Below is a small trained network, with its code and all its weights. Each question gives an input and a class and asks what happens when units are switched off, that is, made to give their printed mean instead of their output.

import numpy as np


def w(rows, s, z=0):
    codes = np.array(rows[::2]) - 128.0
    scale = np.full(codes.shape[1], s)
    scale[-1] = z or s
    return codes * scale


def norm(h):
    return h / np.sqrt((h * h).mean(-1, keepdims=True) + 1e-5)


def f(y):
    return y / 2 * (1 + np.tanh(0.7978845608 * (y + 0.044715 * y**3)))


def log_softmax(a):
    a = a - a.max(-1, keepdims=True)
    return a - np.log(np.exp(a).sum(-1, keepdims=True))


def net(x, mask):
    res = np.array(x, float).reshape(1, 6) / 4 @ E
    u = 0
    for l in range(2):
        y = f(norm(res) @ A[l][:, :-1].T + A[l][:, -1])
        res = res + np.where(mask[u : u + 7], y, B[l][:, -1]) @ B[l][:, :-1]
        u += 7
    return log_softmax(norm(res)[-1] @ U[:, :-1].T + U[:, -1])


A, B = {}, {}
E = w([
[125,120,129,134,122,134],'x0',
[176,211,184,128,90,253],'x1',
[147,213,57,153,167,113],'x2',
[84,172,205,215,45,49],'x3',
[212,82,124,152,109,104],'x4',
[154,148,107,38,53,102],'x5',
],0.0062)
A[0] = w([
[40,185,99,105,130,151,42],'L0N0',
[121,82,243,75,160,125,2],'L0N1',
[183,132,122,117,174,184,60],'L0N2',
[131,139,87,73,58,132,81],'L0N3',
[135,57,183,104,97,139,8],'L0N4',
[254,106,84,190,93,115,160],'L0N5',
[153,184,179,155,104,144,90],'L0N6',
],0.012,0.0026)
B[0] = w([
[59,133,207,66,135,149,203],'L0N0',
[126,217,80,135,180,125,176],'L0N1',
[143,107,128,161,111,65,203],'L0N2',
[108,115,39,197,99,169,208],'L0N3',
[68,228,86,122,176,132,183],'L0N4',
[1,179,183,64,141,177,252],'L0N5',
[192,83,104,141,140,69,219],'L0N6',
],0.0097,0.0043)
A[1] = w([
[210,90,62,56,225,253,142],'L1N0',
[131,206,148,70,110,84,102],'L1N1',
[209,176,138,155,91,237,77],'L1N2',
[15,107,119,204,24,162,254],'L1N3',
[115,79,191,235,254,180,88],'L1N4',
[193,187,200,121,107,222,101],'L1N5',
[132,69,162,31,151,173,147],'L1N6',
],0.0078,0.0028)
B[1] = w([
[221,137,215,226,113,98,216],'L1N0',
[167,160,177,165,191,190,176],'L1N1',
[41,88,56,93,172,2,160],'L1N2',
[217,74,122,125,155,207,253],'L1N3',
[159,148,39,52,38,173,204],'L1N4',
[45,28,98,53,187,76,170],'L1N5',
[33,194,223,169,5,124,163],'L1N6',
],0.0079,0.0059)
U = w([
[77,130,210,63,145,227,192],'0',
[96,1,103,83,185,43,112],'1',
[223,125,219,217,103,136,127],'2',
[135,229,93,112,252,198,36],'3',
[149,120,131,125,150,197,253],'4',
[180,110,49,85,84,240,53],'5',
],0.0096,0.0049)

Each question gives the input, the list of numbers given to net, and the class t.
The units are the neurons (one row each of A and B). Each row of codes is followed by its name. A weight is (code - 128) times the scale printed after its matrix; where a second scale follows, it is the last column's (A, B and U).
mask holds one flag per neuron, layer by layer. A switched-off neuron (its flag False) gives its mean, the last column of its row in B, instead of its output. The means were averaged over made-up inputs and are rounded, as every weight is.
A unit's drop is (log p(t) with every unit on - log p(t) with that unit switched off) / (log p(t) with every unit on - log p(t) with every unit switched off).
The circuit of an input: a set's keep is (log p(t) with only the set's units on - log p(t) with every unit switched off) / (log p(t) with every unit on - log p(t) with every unit switched off). Starting from the 12 units with the biggest drops (on a tie, the unit counted first), units are removed one at a time, each time the one whose removal leaves the highest keep (on an exact tie, the one counted first), for as long as the keep stays at least 0.8.
units of the circuit, in order: the units of the circuit, biggest drop first
top k neurons: the k neurons with the biggest drops, biggest first
top k neurons in layer l: the k neurons of layer l with the biggest drops, biggest first
input [2,8,-3,-4,2,8], class 1: top 3 neurons in layer 1 : (L1N2; L1N5; L1N4)
input [2,5,0,-8,0,-8], class 2: units of the circuit, in order : (L1N0)
input [6,-6,-5,-5,-6,5], class 0: top 4 neurons : (L0N6; L1N6; L0N2; L1N2)
input [4,8,5,4,-1,8], class 1: units of the circuit, in order : (L1N2; L1N5; L0N6)
input [3,-4,3,3,4,7], class 5: units of the circuit, in order : (L0N3; L1N3)
input [-6,8,-3,-1,-5,-5], class 1: units of the circuit, in order : (L1N5; L0N5; L1N2)
input [7,-4,-4,4,-5,-8], class 5: top 2 neurons : (L1N4; L0N5)
input [3,6,-6,1,1,-7], class 5: top 2 neurons : (L1N4; L0N6)
input [2,2,-4,-5,6,-8], class 5: top 3 neurons : (L1N4; L0N2; L0N0)
input [1,-5,7,-4,-4,-8], class 5: units of the circuit, in order : (L1N4; L0N5; L0N4)
input [0,2,6,-6,-7,-4], class 0: top 3 neurons in layer 0 : (L0N0; L0N6; L0N3)
input [-2,5,1,-7,7,0], class 0: top 4 neurons : (L0N5; L0N6; L1N5; L1N6)
input [-2,8,-4,4,-4,-5], class 1: top 2 neurons in layer 1 : (L1N5; L1N2)
input [-2,7,4,2,1,-7], class 1: top 3 neurons in layer 1 : (L1N2; L1N5; L1N3)
input [2,0,-6,2,-3,-5], class 3: units of the circuit, in order : (L0N1)
input [6,0,-5,7,7,5], class 0: top 2 neurons in layer 0 : (L0N5; L0N4)
input [-6,-1,1,-6,3,-4], class 2: top 2 neurons : (L1N0; L0N0)
input [-1,0,1,-5,6,6], class 0: top 2 neurons in layer 1 : (L1N6; L1N4)
input [7,6,-7,-2,0,7], class 3: top 2 neurons : (L0N4; L0N1)
input [-6,6,-5,-6,3,-8], class 5: top 2 neurons in layer 1 : (L1N4; L1N5)
input [-4,3,-5,7,-7,-8], class 5: top 2 neurons in layer 0 : (L0N5; L0N6)
input [-3,-5,6,1,-7,5], class 0: units of the circuit, in order : (L0N0)
input [-8,2,-4,-3,8,-7], class 0: top 2 neurons : (L0N5; L0N3)
